Below is a small trained network, with its code and all its weights. Each question gives an input and a class and asks what happens when units are switched off, that is, made to give their printed mean instead of their output.

import numpy as np


def w(rows, s, z=0):
    codes = np.array(rows[::2]) - 128.0
    scale = np.full(codes.shape[1], s)
    scale[-1] = z or s
    return codes * scale


def f(y):
    return y / 2 * (1 + np.tanh(0.7978845608 * (y + 0.044715 * y**3)))


def log_softmax(a):
    a = a - a.max(-1, keepdims=True)
    return a - np.log(np.exp(a).sum(-1, keepdims=True))


def net(x, mask):
    res = np.array(x, float).reshape(1, 5) / 4 @ E
    y = f(res @ A[0][:, :-1].T + A[0][:, -1])
    res = res + np.where(mask, y, B[0][:, -1]) @ B[0][:, :-1]
    return log_softmax(res[-1] @ U[:, :-1].T + U[:, -1])


A, B = {}, {}
E = w([
[82,106,236,163,178],'x0',
[189,101,179,187,83],'x1',
[5,92,176,125,72],'x2',
[177,124,79,154,101],'x3',
[153,198,172,122,65],'x4',
],0.011)
A[0] = w([
[90,145,161,187,124,124],'neuron 1',
[110,100,127,112,80,64],'neuron 2',
[115,150,97,60,124,139],'neuron 3',
[107,113,95,108,187,201],'neuron 4',
[138,129,61,116,54,228],'neuron 5',
[143,45,184,146,99,150],'neuron 6',
[184,158,169,174,197,216],'neuron 7',
[61,99,155,167,73,236],'neuron 8',
[72,147,91,64,162,211],'neuron 9',
[65,76,72,10,136,229],'neuron 10',
[166,114,105,140,142,151],'neuron 11',
[143,108,177,136,179,232],'neuron 12',
[95,91,114,138,163,180],'neuron 13',
[161,167,90,115,100,153],'neuron 14',
[167,105,183,159,97,254],'neuron 15',
[211,154,162,132,165,247],'neuron 16',
[146,168,157,152,78,171],'neuron 17',
[162,103,123,143,223,140],'neuron 18',
[123,145,156,106,44,141],'neuron 19',
[211,178,47,90,125,173],'neuron 20',
[158,190,113,165,118,178],'neuron 21',
[69,114,109,182,56,229],'neuron 22',
],0.012,0.0037)
B[0] = w([
[87,89,183,112,62,174],'neuron 1',
[142,100,118,75,113,147],'neuron 2',
[73,211,99,106,141,167],'neuron 3',
[106,199,150,119,104,185],'neuron 4',
[65,103,76,216,117,211],'neuron 5',
[174,81,179,179,101,195],'neuron 6',
[193,155,207,77,238,208],'neuron 7',
[87,37,201,107,75,230],'neuron 8',
[32,255,158,95,19,206],'neuron 9',
[73,194,71,60,37,236],'neuron 10',
[130,144,103,132,149,164],'neuron 11',
[146,125,217,39,111,193],'neuron 12',
[94,144,152,102,25,176],'neuron 13',
[68,150,103,197,179,183],'neuron 14',
[208,13,157,165,167,205],'neuron 15',
[247,148,137,118,235,214],'neuron 16',
[173,112,95,152,177,177],'neuron 17',
[140,133,130,92,101,192],'neuron 18',
[120,104,122,159,147,181],'neuron 19',
[77,143,43,162,172,247],'neuron 20',
[143,98,66,182,180,175],'neuron 21',
[104,31,137,129,20,209],'neuron 22',
],0.0069,0.012)
U = w([
[125,14,112,154,43,161],'0',
[202,103,122,90,143,245],'1',
[148,88,50,205,122,125],'2',
[64,162,89,95,6,2],'3',
],0.011,0.00053)

Each question gives the input, the list of numbers given to net, and the class t.
The units are the neurons (one row each of A and B). Each row of codes is followed by its name. A weight is (code - 128) times the scale printed after its matrix; where a second scale follows, it is the last column's (A, B and U).
mask holds one flag per neuron, in row order. A switched-off neuron (its flag False) gives its mean, the last column of its row in B, instead of its output. The means were averaged over made-up inputs and are rounded, as every weight is.
A unit's drop is (log p(t) with every unit on - log p(t) with that unit switched off) / (log p(t) with every unit on - log p(t) with every unit switched off).
The circuit of an input: a set's keep is (log p(t) with only the set's units on - log p(t) with every unit switched off) / (log p(t) with every unit on - log p(t) with every unit switched off). Starting from the 12 units with the biggest drops (on a tie, the unit counted first), units are removed one at a time, each time the one whose removal leaves the highest keep (on an exact tie, the one counted first), for as long as the keep stays at least 0.8.
units of the circuit, in order: the units of the circuit, biggest drop first
top k neurons: the k neurons with the biggest drops, biggest first
drop of u: that unit's drop, to one decimal
input [-5,5,-7,-6,3], class 2: units of the circuit, in order -> [neuron 20]
input [8,1,0,8,-2], class 1: units of the circuit, in order -> [neuron 7; neuron 5]
input [-2,2,-1,-2,-2], class 2: units of the circuit, in order -> [neuron 8; neuron 9]
input [7,-8,-8,1,-6], class 3: top 4 neurons -> [neuron 9; neuron 4; neuron 13; neuron 15]
input [4,-5,-3,2,2], class 1: units of the circuit, in order -> [neuron 10; neuron 5]
input [-8,-8,-8,-2,5], class 2: top 2 neurons -> [neuron 20; neuron 21]
input [1,0,-6,4,5], class 2: top 3 neurons -> [neuron 20; neuron 21; neuron 14]
input [7,7,-3,-6,-7], class 1: drop of neuron 7 -> 0.1
input [2,-2,-8,7,4], class 2: drop of neuron 14 -> 0.6
input [1,4,-1,3,0], class 1: drop of neuron 5 -> 0.1
